Below is a small trained network, with its code and all its weights. Each question gives an input and a target symbol and asks what happens when units are switched off, that is, made to give their printed mean instead of their output.

import numpy as np


def w(rows, s, z=0):
    codes = np.array(rows[::2]) - 128.0
    scale = np.full(codes.shape[1], s)
    scale[-1] = z or s
    return codes * scale


def f(y):
    return y / 2 * (1 + np.tanh(0.7978845608 * (y + 0.044715 * y**3)))


def softmax(a):
    e = np.exp(a - a.max(-1, keepdims=True))
    return e / e.sum(-1, keepdims=True)


def log_softmax(a):
    a = a - a.max(-1, keepdims=True)
    return a - np.log(np.exp(a).sum(-1, keepdims=True))


def net(x, mask):
    ids = ['ΛΨαβγεζησ'.index(c) for c in x.split()]
    T = len(ids)
    res = E[ids] + P[:T]
    r = res
    for j in range(3):
        rows = slice(4 * j, 4 * j + 4)
        q, k, v = (r @ M[0][rows].T for M in (Q, K, V))
        z = softmax(np.where(np.tri(T) > 0, q @ k.T / 4**0.5, -1e9)) @ v
        o = O[0][rows]
        res = res + np.where(mask[j], z, o[:, -1]) @ o[:, :-1]
    y = f(res @ A[0][:, :-1].T + A[0][:, -1])
    res = res + np.where(mask[3:11], y, B[0][:, -1]) @ B[0][:, :-1]
    return log_softmax(res[-1] @ U[:, :-1].T + U[:, -1])


Q, K, V, O, A, B = {}, {}, {}, {}, {}, {}
E = w([
[180,119,95],'Λ',
[61,96,113],'Ψ',
[160,112,147],'α',
[113,5,107],'β',
[174,139,116],'γ',
[205,154,94],'ε',
[134,133,102],'ζ',
[84,96,95],'η',
[129,211,173],'σ',
],0.02)
P = w([
[183,162,252],'0',
[171,121,200],'1',
[161,132,142],'2',
[137,137,89],'3',
[128,139,57],'4',
[132,118,79],'5',
[167,134,61],'6',
[145,102,87],'7',
[180,94,113],'8',
[202,89,128],'9',
],0.012)
Q[0] = w([
[146,28,109],'head 0',
[142,57,119],'head 0',
[41,175,96],'head 0',
[159,114,16],'head 0',
[78,81,174],'head 1',
[181,140,127],'head 1',
[112,119,60],'head 1',
[202,53,102],'head 1',
[40,101,142],'head 2',
[254,159,77],'head 2',
[103,122,98],'head 2',
[228,103,39],'head 2',
],0.0073)
K[0] = w([
[145,183,174],'head 0',
[220,179,77],'head 0',
[226,254,249],'head 0',
[203,243,86],'head 0',
[104,161,70],'head 1',
[150,160,246],'head 1',
[125,102,89],'head 1',
[243,99,56],'head 1',
[136,64,167],'head 2',
[240,143,16],'head 2',
[159,98,151],'head 2',
[234,89,127],'head 2',
],0.0075)
V[0] = w([
[161,79,126],'head 0',
[132,182,128],'head 0',
[1,66,158],'head 0',
[155,76,177],'head 0',
[141,106,249],'head 1',
[43,93,120],'head 1',
[39,178,56],'head 1',
[84,85,14],'head 1',
[185,35,107],'head 2',
[181,210,158],'head 2',
[30,152,228],'head 2',
[159,54,218],'head 2',
],0.0073)
O[0] = w([
[166,181,44,175],'head 0',
[122,97,158,117],'head 0',
[47,101,127,14],'head 0',
[75,110,64,171],'head 0',
[59,103,142,142],'head 1',
[146,207,180,91],'head 1',
[113,79,78,23],'head 1',
[224,151,195,145],'head 1',
[239,175,101,252],'head 2',
[1,74,134,119],'head 2',
[193,113,84,2],'head 2',
[122,132,181,199],'head 2',
],0.0071,0.0057)
A[0] = w([
[133,245,186,224],'neuron 0',
[99,169,31,118],'neuron 1',
[80,102,111,109],'neuron 2',
[95,255,208,72],'neuron 3',
[142,216,198,209],'neuron 4',
[117,23,159,195],'neuron 5',
[207,101,117,30],'neuron 6',
[126,193,213,253],'neuron 7',
],0.0095,0.0058)
B[0] = w([
[80,55,124,221],'neuron 0',
[171,93,199,156],'neuron 1',
[103,71,119,110],'neuron 2',
[33,254,240,137],'neuron 3',
[40,56,103,198],'neuron 4',
[134,160,72,250],'neuron 5',
[93,211,208,253],'neuron 6',
[103,88,61,202],'neuron 7',
],0.0097,0.0043)
U = w([
[133,21,58,211],'Λ',
[140,167,84,223],'Ψ',
[148,146,172,156],'α',
[139,146,254,158],'β',
[89,166,152,109],'γ',
[129,85,179,14],'ε',
[126,108,153,9],'ζ',
[128,97,172,21],'η',
[109,182,81,1],'σ',
],0.011,0.0051)

Each question gives the input, a string of symbols that net reads in full, and the target symbol t.
The units are the heads (4 rows each of Q, K, V and O) and the neurons (one row each of A and B). Each row of codes is followed by its name. A weight is (code - 128) times the scale printed after its matrix; where a second scale follows, it is the last column's (O, A, B and U).
mask holds one flag per unit, heads first, then neurons. A switched-off unit (its flag False) gives its mean, the last column of its rows in O or B, instead of its output. The means were averaged over made-up inputs and are rounded, as every weight is.
A unit's drop is (log p(t) with every unit on - log p(t) with that unit switched off) / (log p(t) with every unit on - log p(t) with every unit switched off).
The circuit of an input: a set's keep is (log p(t) with only the set's units on - log p(t) with every unit switched off) / (log p(t) with every unit on - log p(t) with every unit switched off). Starting from all 11 units, units are removed one at a time, each time the one whose removal leaves the highest keep (on an exact tie, the one counted first), for as long as the keep stays at least 0.8.
units of the circuit, in order: the units of the circuit, biggest drop first
top k neurons: the k neurons with the biggest drops, biggest first
which heads matter: for each layer, one digit per head in row order, 1 if its drop is at least 0.15 and else 0, layers parted by /
drop of u: that unit's drop, to one decimal
input γ η η ζ, target Λ: top neuron	neuron 6
input σ σ η, target Λ: units of the circuit, in order	head 2; neuron 6
input β α ε σ γ, target Λ: top 2 neurons	neuron 6; neuron 3
input γ β Λ ε, target Λ: units of the circuit, in order	neuron 6; head 2; neuron 0
input σ Λ β Λ α, target Λ: top 2 neurons	neuron 6; neuron 3
input η γ σ β Λ β β η β γ, target Λ: which heads matter	001
input Λ β Λ η β Λ η Λ Λ σ, target γ: units of the circuit, in order	neuron 3; neuron 4; neuron 7
input σ η Ψ, target Λ: units of the circuit, in order	neuron 6; head 2
input ζ β η β β β, target β: units of the circuit, in order	head 1; head 2; neuron 6
input β β γ Λ ε, target Λ: top 2 neurons	neuron 0; neuron 4
input η α Ψ, target Λ: top 3 neurons	neuron 6; neuron 3; neuron 2
input β β η Λ, target Λ: top 2 neurons	neuron 0; neuron 4
input β Λ β γ β β, target β: drop of neuron 7	0.1
input σ η Λ ε ζ, target Λ: drop of head 2	0.2
input β β Λ, target Λ: drop of head 1	0.2
